Below are the code and all the weights of a small trained network. Each question names an input and a class and asks about switching units off, where a switched-off unit gives its printed mean instead of its output.

import numpy as np


def w(rows, s, z=0):
    codes = np.array(rows[::2]) - 128.0
    scale = np.full(codes.shape[1], s)
    scale[-1] = z or s
    return codes * scale


def norm(h):
    return h / np.sqrt((h * h).mean(-1, keepdims=True) + 1e-5)


def f(y):
    return y / 2 * (1 + np.tanh(0.7978845608 * (y + 0.044715 * y**3)))


def log_softmax(a):
    a = a - a.max(-1, keepdims=True)
    return a - np.log(np.exp(a).sum(-1, keepdims=True))


def net(x, mask):
    res = np.array(x, float).reshape(1, 3) / 4 @ E
    u = 0
    for l in range(4):
        y = f(norm(res) @ A[l][:, :-1].T + A[l][:, -1])
        res = res + np.where(mask[u : u + 3], y, B[l][:, -1]) @ B[l][:, :-1]
        u += 3
    return log_softmax(norm(res)[-1] @ U[:, :-1].T + U[:, -1])


A, B = {}, {}
E = w([
[159,147,104,82],'x0',
[118,183,2,187],'x1',
[165,198,205,161],'x2',
],0.0049)
A[0] = w([
[2,74,188,251,1],'0.n1',
[189,178,140,141,44],'0.n2',
[163,174,100,31,99],'0.n3',
],0.0086,0.0038)
B[0] = w([
[255,95,189,39,252],'0.n1',
[148,102,81,195,155],'0.n2',
[212,67,160,77,174],'0.n3',
],0.0099,0.0017)
A[1] = w([
[210,203,168,106,26],'1.n1',
[155,253,192,179,1],'1.n2',
[47,85,235,31,181],'1.n3',
],0.0054,0.0045)
B[1] = w([
[112,67,113,170,130],'1.n1',
[173,67,26,255,127],'1.n2',
[75,165,51,168,253],'1.n3',
],0.0075,0.004)
A[2] = w([
[178,85,139,108,2],'2.n1',
[120,250,113,91,227],'2.n2',
[81,144,181,80,14],'2.n3',
],0.012,0.002)
B[2] = w([
[131,109,203,157,174],'2.n1',
[105,5,124,131,255],'2.n2',
[94,38,68,139,183],'2.n3',
],0.015,0.0032)
A[3] = w([
[118,136,93,79,254],'3.n1',
[194,111,126,140,140],'3.n2',
[158,184,122,251,124],'3.n3',
],0.012,0.0026)
B[3] = w([
[86,255,248,145,210],'3.n1',
[206,223,163,53,195],'3.n2',
[91,150,101,200,251],'3.n3',
],0.0085,0.0035)
U = w([
[69,77,110,154,52],'0',
[247,147,216,84,59],'1',
[100,188,168,171,254],'2',
],0.015,0.0019)

Each question gives the input, the list of numbers given to net, and the class t.
The units are the neurons (one row each of A and B). Each row of codes is followed by its name. A weight is (code - 128) times the scale printed after its matrix; where a second scale follows, it is the last column's (A, B and U).
mask holds one flag per neuron, layer by layer. A switched-off neuron (its flag False) gives its mean, the last column of its row in B, instead of its output. The means were averaged over made-up inputs and are rounded, as every weight is.
A unit's drop is (log p(t) with every unit on - log p(t) with that unit switched off) / (log p(t) with every unit on - log p(t) with every unit switched off).
The circuit of an input: a set's keep is (log p(t) with only the set's units on - log p(t) with every unit switched off) / (log p(t) with every unit on - log p(t) with every unit switched off). Starting from all 12 units, units are removed one at a time, each time the one whose removal leaves the highest keep (on an exact tie, the one counted first), for as long as the keep stays at least 0.8.
circuit, biggest first: the units of the circuit, biggest drop first
unit that matters most: the unit with the biggest drop
top k neurons: the k neurons with the biggest drops, biggest first
top k neurons in layer l: the k neurons of layer l with the biggest drops, biggest first
drop when u is switched off: that unit's drop, to one decimal
input [8,-1,-4], class 1: unit that matters most	0.n3
input [1,1,-3], class 2: top 2 neurons	(0.n1, 3.n1)
input [5,7,6], class 0: top 2 neurons	(0.n1, 2.n2)
input [7,-7,-2], class 0: top 3 neurons	(0.n1, 2.n3, 1.n3)
input [2,-2,-5], class 2: circuit, biggest first	(3.n1, 2.n2)
input [-8,-6,-2], class 1: top 3 neurons	(0.n1, 2.n2, 3.n3)
input [6,-6,2], class 0: circuit, biggest first	(0.n1, 2.n3)
input [-6,-8,6], class 0: circuit, biggest first	(2.n3, 1.n3)
input [4,5,5], class 0: top 2 neurons	(0.n1, 2.n2)
input [1,-2,3], class 2: circuit, biggest first	(1.n2, 2.n2, 0.n1)
input [5,-3,6], class 2: top 2 neurons in layer 1	(1.n1, 1.n2)
input [-6,4,5], class 1: top 3 neurons	(0.n1, 1.n3, 3.n2)
input [0,5,-6], class 2: top 2 neurons in layer 2	(2.n3, 2.n1)
input [8,4,-1], class 1: unit that matters most	0.n3
input [0,-1,-4], class 2: top 3 neurons	(3.n1, 2.n3, 2.n2)
input [6,-4,7], class 2: top 2 neurons in layer 0	(0.n2, 0.n1)
input [4,-4,7], class 2: top 4 neurons	(1.n2, 0.n1, 3.n3, 2.n2)
input [-6,4,-8], class 2: circuit, biggest first	(2.n2, 2.n3)
input [3,7,7], class 0: top 2 neurons	(2.n2, 0.n1)
input [-5,-6,2], class 0: top neuron in layer 0	(0.n3)
input [3,-6,6], class 0: top 2 neurons	(0.n1, 1.n3)
input [3,3,-5], class 2: top 2 neurons in layer 0	(0.n1, 0.n3)
input [6,0,-2], class 1: drop when 0.n3 is switched off	1.1
input [5,-5,-7], class 2: drop when 1.n3 is switched off	0.4
input [-4,0,4], class 1: drop when 0.n1 is switched off	1.8
